A =
[[0.16, -1.33, -0.58, -0.50, -0.43, -1.72, 0.65, -0.96, 0.73, 1.33, -0.10, -1.39, -0.23, 0.77, -0.39],
 [-0.77, -0.60, -0.68, 0.10, -0.94, -0.24, -0.45, -0.76, -0.62, -4.61, 0.19, 0.48, 0.85, -1.38, -0.93],
 [0.21, -1.27, -0.91, 0.02, -0.53, 0.22, -0.25, 0.42, -0.20, -0.33, 0.49, -0.80, 0.78, 1.65, -0.39],
 [-0.34, 1.20, 1.15, 0.25, 0.27, 1.38, -0.67, 0.59, -0.91, -6.01, 0.16, 1.50, 0.39, -1.97, -0.27],
 [2.16, 1.14, -0.20, 0.62, 1.50, 2.18, -0.52, 2.42, 0.68, 1.98, -0.36, -0.74, -1.20, 3.42, 0.77],
 [-1.20, -1.15, 3.23, -3.42, 0.33, -4.68, 0.10, -0.97, 1.02, -0.61, -1.21, -1.41, -2.45, -0.55, 1.08],
 [-0.54, -2.02, -0.96, -0.45, -1.12, -0.98, -0.07, -0.50, -0.26, 2.37, 0.53, -0.93, 1.03, 0.96, -0.59],
 [-0.33, 1.83, 0.33, 0.63, 0.48, 0.41, 0.22, -0.58, 0.06, 1.41, -0.49, 1.50, -0.57, -2.18, 0.46],
 [1.58, 2.78, -2.28, 3.30, 0.67, 4.18, 0.08, 0.68, -0.23, 1.50, 0.16, 1.81, 0.65, -0.62, -0.55],
 [0.07, -2.27, -0.77, -0.62, -0.82, -0.63, -0.18, 0.31, -0.13, 5.04, 0.63, -1.59, 0.88, 2.32, -0.51],
 [0.23, -0.58, -1.81, 0.80, -0.52, 1.43, -0.79, 0.86, -0.45, -1.14, 0.41, -0.06, 0.92, 1.94, -0.06],
 [-0.32, -0.68, -0.41, -0.13, -0.51, -0.43, -0.04, -0.38, -0.15, -3.48, 0.16, -0.20, 0.41, -0.04, -0.32]]
Rows and columns are counted from 0.
(0, 0): 0.16
(6, 5): -0.98
(3, 2): 1.15
(1, 6): -0.45
(9, 13): 2.32
(10, 14): -0.06
(0, 7): -0.96
(0, 11): -1.39
(2, 12): 0.78
(5, 1): -1.15
(9, 12): 0.88
(10, 5): 1.43
(4, 3): 0.62
(1, 14): -0.93
(11, 2): -0.41
(2, 2): -0.91
(10, 9): -1.14
(8, 14): -0.55
(4, 11): -0.74
(4, 1): 1.14
(7, 12): -0.57
(4, 5): 2.18
(11, 9): -3.48
(8, 9): 1.50
(4, 4): 1.50
(7, 5): 0.41
(11, 13): -0.04
(9, 6): -0.18
(7, 10): -0.49
(2, 11): -0.80
(9, 0): 0.07
(2, 5): 0.22
(0, 8): 0.73
(6, 4): -1.12
(0, 10): -0.10
(6, 14): -0.59
(3, 11): 1.50

a =
-28.8,63.1,-70.3,-115.4,-36.8,229.0
-171.6,57.8,-113.5,99.1,-69.2,-53.2
-55.1,-158.2,-206.7,-18.2,22.7,-123.0
18.7,15.6,31.7,7.2,76.0,-31.3
-147.8,-82.0,-11.3,104.0,69.0,86.4
-220.8,-43.4,-164.9,-102.0,34.1,-44.9
-205.4,-183.8,18.4,-157.2,-127.2,-163.8
-16.9,-133.7,5.6,-150.2,110.4,-49.4
-70.7,168.3,-284.4,-171.1,-55.4,-76.0
49.4,-103.8,-230.8,65.6,-132.1,107.0
32.9,-280.5,-123.6,-244.6,-102.2,-29.0
74.6,65.1,-89.8,23.1,-41.1,-169.8
-19.3,-55.6,-201.1,-169.0,39.7,33.6
36.3,46.2,12.3,-151.9,-238.9,15.0
-170.9,-114.5,-119.1,-17.7,-156.6,-13.2
Indices start at 0.
(0, 0) => -28.8
(2, 1) => -158.2
(5, 0) => -220.8
(6, 3) => -157.2
(3, 3) => 7.2
(7, 3) => -150.2
(7, 5) => -49.4
(12, 1) => -55.6
(3, 4) => 76.0
(0, 3) => -115.4
(4, 2) => -11.3
(12, 0) => -19.3
(9, 0) => 49.4
(14, 4) => -156.6
(2, 4) => 22.7
(12, 3) => -169.0
(8, 0) => -70.7
(2, 3) => -18.2
(11, 3) => 23.1
(2, 0) => -55.1
(9, 1) => -103.8
(6, 2) => 18.4
(6, 5) => -163.8
(0, 2) => -70.3
(0, 4) => -36.8
(9, 3) => 65.6
(3, 5) => -31.3
(6, 1) => -183.8
(13, 5) => 15.0
(0, 1) => 63.1
(8, 4) => -55.4
(11, 4) => -41.1

m = 1.09, -0.71, -5.15, -3.42, -0.54, 1.25, 2.27, 6.43, 0.93, -2.05
m[0]: 1.09
m[2]: -5.15
m[7]: 6.43
m[6]: 2.27
m[8]: 0.93
m[9]: -2.05

data =
[[-14   7  21   7 -10  12   4  -6   1 -12  -3  20   3]
 [ -4  27  -3  -1   0  19 -25   7 -12  -2   1  -7   2]
 [-19 -15  -4   3   3   4   4  19  -2  -3   6   0  11]
 [ -2  -8 -34   3  -8  -6  -7  -9   8  -8   0 -19   0]
 [-11 -23 -13  -2  17  10   4  12  22  -7   2  -7   5]
 [ 14   8  11  -1   9  13  -5  11  35  12   6  19   1]
 [  4  -3   0   3 -14  -6   2  23  27   1   3 -12 -12]
 [ -7   4  32  -2  -7  24  -5  -7  21  -6  19  -8  -8]
 [-11 -14   3  12 -18  -9   1 -17   4   5  16 -15  -7]
 [ 20  13  -3   5  22  18  13  12  -7  13  12  17   5]
 [ 17  12   8  -1   0  -8  -2 -27 -16  11  21  10   7]
 [ 10  13  25  11  -7  -7  22   9 -11  -1   2  37  -4]
 [ 18 -17   6   4   1 -17  43 -17   1   1  -8 -10  -9]
 [-12  -5 -12  -3   5 -22 -19   3 -13   3 -24 -14   3]]
data[0,0] => -14
data[4,6] => 4
data[3,1] => -8
data[9,12] => 5
data[8,0] => -11
data[:, 7] => [-6, 7, 19, -9, 12, 11, 23, -7, -17, 12, -27, 9, -17, 3]
data[11,0] => 10
data[7] => [-7, 4, 32, -2, -7, 24, -5, -7, 21, -6, 19, -8, -8]
data[13] => [-12, -5, -12, -3, 5, -22, -19, 3, -13, 3, -24, -14, 3]
data[13,1] => -5
data[1,11] => -7
data[12,11] => -10
data[3,4] => -8
data[:, 12] => [3, 2, 11, 0, 5, 1, -12, -8, -7, 5, 7, -4, -9, 3]
data[13,5] => -22
data[3] => [-2, -8, -34, 3, -8, -6, -7, -9, 8, -8, 0, -19, 0]
data[:, 11] => [20, -7, 0, -19, -7, 19, -12, -8, -15, 17, 10, 37, -10, -14]
data[7,10] => 19
data[11,10] => 2
data[9,0] => 20
data[4,10] => 2
data[1,10] => 1
data[2,12] => 11
data[4,0] => -11
data[6] => [4, -3, 0, 3, -14, -6, 2, 23, 27, 1, 3, -12, -12]
data[13,4] => 5
data[13,6] => -19
data[4,4] => 17
data[12,8] => 1
data[5,1] => 8
data[9] => [20, 13, -3, 5, 22, 18, 13, 12, -7, 13, 12, 17, 5]
data[7,6] => -5
data[10,6] => -2
data[6,11] => -12
data[12] => [18, -17, 6, 4, 1, -17, 43, -17, 1, 1, -8, -10, -9]
data[7,2] => 32
data[12,2] => 6
